Here is a tiny trained network, its code and every weight. The questions are about switching its units off for an input and a class, where a switched-off unit gives its printed mean instead of its output.

import numpy as np


def w(rows, s, z=0):
    codes = np.array(rows[::2]) - 128.0
    scale = np.full(codes.shape[1], s)
    scale[-1] = z or s
    return codes * scale


def f(y):
    return np.maximum(y, 0)


def log_softmax(a):
    a = a - a.max(-1, keepdims=True)
    return a - np.log(np.exp(a).sum(-1, keepdims=True))


def net(x, mask):
    res = np.array(x, float).reshape(1, 7) / 4 @ E
    y = f(res @ A[0][:, :-1].T + A[0][:, -1])
    res = res + np.where(mask, y, B[0][:, -1]) @ B[0][:, :-1]
    return log_softmax(res[-1] @ U[:, :-1].T + U[:, -1])


A, B = {}, {}
E = w([
[62,178,88,224,109,218,224,18,42],'x0',
[197,152,1,52,218,145,102,110,61],'x1',
[66,98,225,28,188,223,84,147,53],'x2',
[119,123,128,128,127,120,121,126,119],'x3',
[22,212,77,168,163,134,67,181,176],'x4',
[174,192,125,88,16,169,52,111,114],'x5',
[119,118,127,129,127,121,117,122,122],'x6',
],0.0067)
A[0] = w([
[109,90,116,196,237,60,169,87,112,91],'neuron 1',
[79,162,76,225,155,240,219,44,58,175],'neuron 2',
[86,140,128,208,61,215,195,68,32,89],'neuron 3',
[70,122,252,18,215,230,82,80,66,132],'neuron 4',
[129,182,84,120,39,127,23,67,117,81],'neuron 5',
[205,38,200,140,108,145,171,97,102,25],'neuron 6',
[94,69,134,146,207,77,173,102,137,16],'neuron 7',
[150,103,2,119,112,51,111,65,112,53],'neuron 8',
[175,156,114,135,58,217,54,146,127,9],'neuron 9',
[122,83,103,129,230,98,183,118,136,42],'neuron 10',
[95,134,251,137,73,116,172,153,173,35],'neuron 11',
[10,209,67,167,190,169,73,170,198,12],'neuron 12',
[214,101,136,112,82,116,228,59,142,147],'neuron 13',
[202,18,140,78,106,129,175,71,64,3],'neuron 14',
[52,113,239,157,97,152,141,149,127,82],'neuron 15',
[186,164,46,64,241,143,133,105,68,7],'neuron 16',
[167,160,136,98,4,161,53,68,96,97],'neuron 17',
[109,102,150,170,188,143,193,182,145,44],'neuron 18',
[94,72,185,235,39,106,153,122,188,66],'neuron 19',
],0.0061,0.0065)
B[0] = w([
[62,97,168,126,120,123,202,117,167,174],'neuron 1',
[163,79,144,109,154,67,79,165,154,254],'neuron 2',
[183,65,129,85,131,89,88,173,165,204],'neuron 3',
[167,255,106,187,115,55,163,69,206,244],'neuron 4',
[68,119,202,127,171,146,225,130,156,169],'neuron 5',
[86,162,149,169,61,119,112,190,27,158],'neuron 6',
[66,120,167,50,146,180,210,147,152,146],'neuron 7',
[145,153,84,147,75,169,115,67,151,169],'neuron 8',
[50,95,196,64,170,196,184,149,167,141],'neuron 9',
[50,102,133,46,126,194,190,138,169,154],'neuron 10',
[149,54,34,87,122,217,63,78,110,163],'neuron 11',
[84,182,160,186,29,146,88,239,35,178],'neuron 12',
[112,178,131,143,92,104,152,157,74,195],'neuron 13',
[95,150,124,164,45,139,105,230,36,164],'neuron 14',
[140,138,50,109,134,160,102,92,117,175],'neuron 15',
[139,73,41,89,76,239,50,61,95,176],'neuron 16',
[40,75,160,83,201,162,239,149,176,177],'neuron 17',
[82,69,115,66,131,167,165,121,159,147],'neuron 18',
[141,190,73,97,128,216,52,49,135,182],'neuron 19',
],0.0082,0.0093)
U = w([
[131,118,44,103,136,247,61,34,108,13],'0',
[45,107,172,93,176,185,236,136,161,20],'1',
[93,183,144,185,81,141,110,226,12,36],'2',
[163,214,85,200,121,73,181,40,199,121],'3',
[136,133,120,125,153,119,117,119,138,254],'4',
[195,61,152,63,170,66,38,196,185,28],'5',
[135,140,127,142,158,135,128,103,132,253],'6',
],0.011,0.0092)

Each question gives the input, the list of numbers given to net, and the class t.
The units are the neurons (one row each of A and B). Each row of codes is followed by its name. A weight is (code - 128) times the scale printed after its matrix; where a second scale follows, it is the last column's (A, B and U).
mask holds one flag per neuron, in row order. A switched-off neuron (its flag False) gives its mean, the last column of its row in B, instead of its output. The means were averaged over made-up inputs and are rounded, as every weight is.
A unit's drop is (log p(t) with every unit on - log p(t) with that unit switched off) / (log p(t) with every unit on - log p(t) with every unit switched off).
The circuit of an input: a set's keep is (log p(t) with only the set's units on - log p(t) with every unit switched off) / (log p(t) with every unit on - log p(t) with every unit switched off). Starting from the 12 units with the biggest drops (on a tie, the unit counted first), units are removed one at a time, each time the one whose removal leaves the highest keep (on an exact tie, the one counted first), for as long as the keep stays at least 0.8.
units of the circuit, in order: the units of the circuit, biggest drop first
most important unit: the unit with the biggest drop
k most important neurons: the k neurons with the biggest drops, biggest first
input [1,6,-1,-5,-6,7,-6], class 1: units of the circuit, in order : [neuron 17; neuron 5]
input [1,1,-5,4,-5,-1,2], class 2: units of the circuit, in order : [neuron 4; neuron 13]
input [-4,-7,5,5,-5,-4,-2], class 0: units of the circuit, in order : [neuron 11; neuron 15]
input [5,-6,-4,0,-4,-5,5], class 0: most important unit : neuron 19
input [7,-2,-3,-5,5,8,1], class 1: units of the circuit, in order : [neuron 5; neuron 17]
input [2,-8,-8,0,-2,-1,3], class 0: units of the circuit, in order : [neuron 19; neuron 4]
input [7,0,5,5,-5,3,-3], class 5: units of the circuit, in order : [neuron 3; neuron 2]
input [-7,3,-7,5,7,5,0], class 2: 4 most important neurons : [neuron 4; neuron 12; neuron 2; neuron 3]
input [8,1,1,-6,-1,3,1], class 5: 2 most important neurons : [neuron 2; neuron 3]
input [4,5,0,3,-6,0,-6], class 2: units of the circuit, in order : [neuron 14; neuron 13]
input [-7,-1,7,6,4,-6,-5], class 3: 2 most important neurons : [neuron 4; neuron 2]
input [8,4,6,-8,5,7,-4], class 5: units of the circuit, in order : [neuron 2; neuron 3]
input [0,-2,2,-3,-4,-3,4], class 2: units of the circuit, in order : [neuron 6; neuron 17; neuron 3]
input [-8,8,-3,1,0,-4,7], class 0: 2 most important neurons : [neuron 16; neuron 2]
input [-2,-2,8,3,-8,7,3], class 2: units of the circuit, in order : [neuron 14]
input [-7,8,-4,-1,-6,-8,-3], class 0: units of the circuit, in order : [neuron 16; neuron 2]
input [-5,1,6,-5,2,-4,4], class 3: units of the circuit, in order : [neuron 4; neuron 2]
input [3,1,-5,5,3,4,7], class 4: 2 most important neurons : [neuron 4; neuron 2]
input [-3,4,3,1,6,0,2], class 2: 2 most important neurons : [neuron 12; neuron 2]
input [1,-5,-3,-1,-2,6,-6], class 1: 3 most important neurons : [neuron 17; neuron 4; neuron 5]
input [-2,-3,5,0,-8,8,0], class 1: 3 most important neurons : [neuron 17; neuron 9; neuron 12]
input [-2,-5,6,-5,0,5,1], class 3: units of the circuit, in order : [neuron 4]
input [-1,-8,-1,-8,-3,-5,-6], class 0: 2 most important neurons : [neuron 19; neuron 11]
input [-5,8,-8,8,-4,-8,-2], class 0: 2 most important neurons : [neuron 16; neuron 8]
input [1,7,-5,-4,5,8,0], class 1: 3 most important neurons : [neuron 5; neuron 17; neuron 9]
input [0,-3,5,-3,0,6,-5], class 1: 2 most important neurons : [neuron 17; neuron 9]
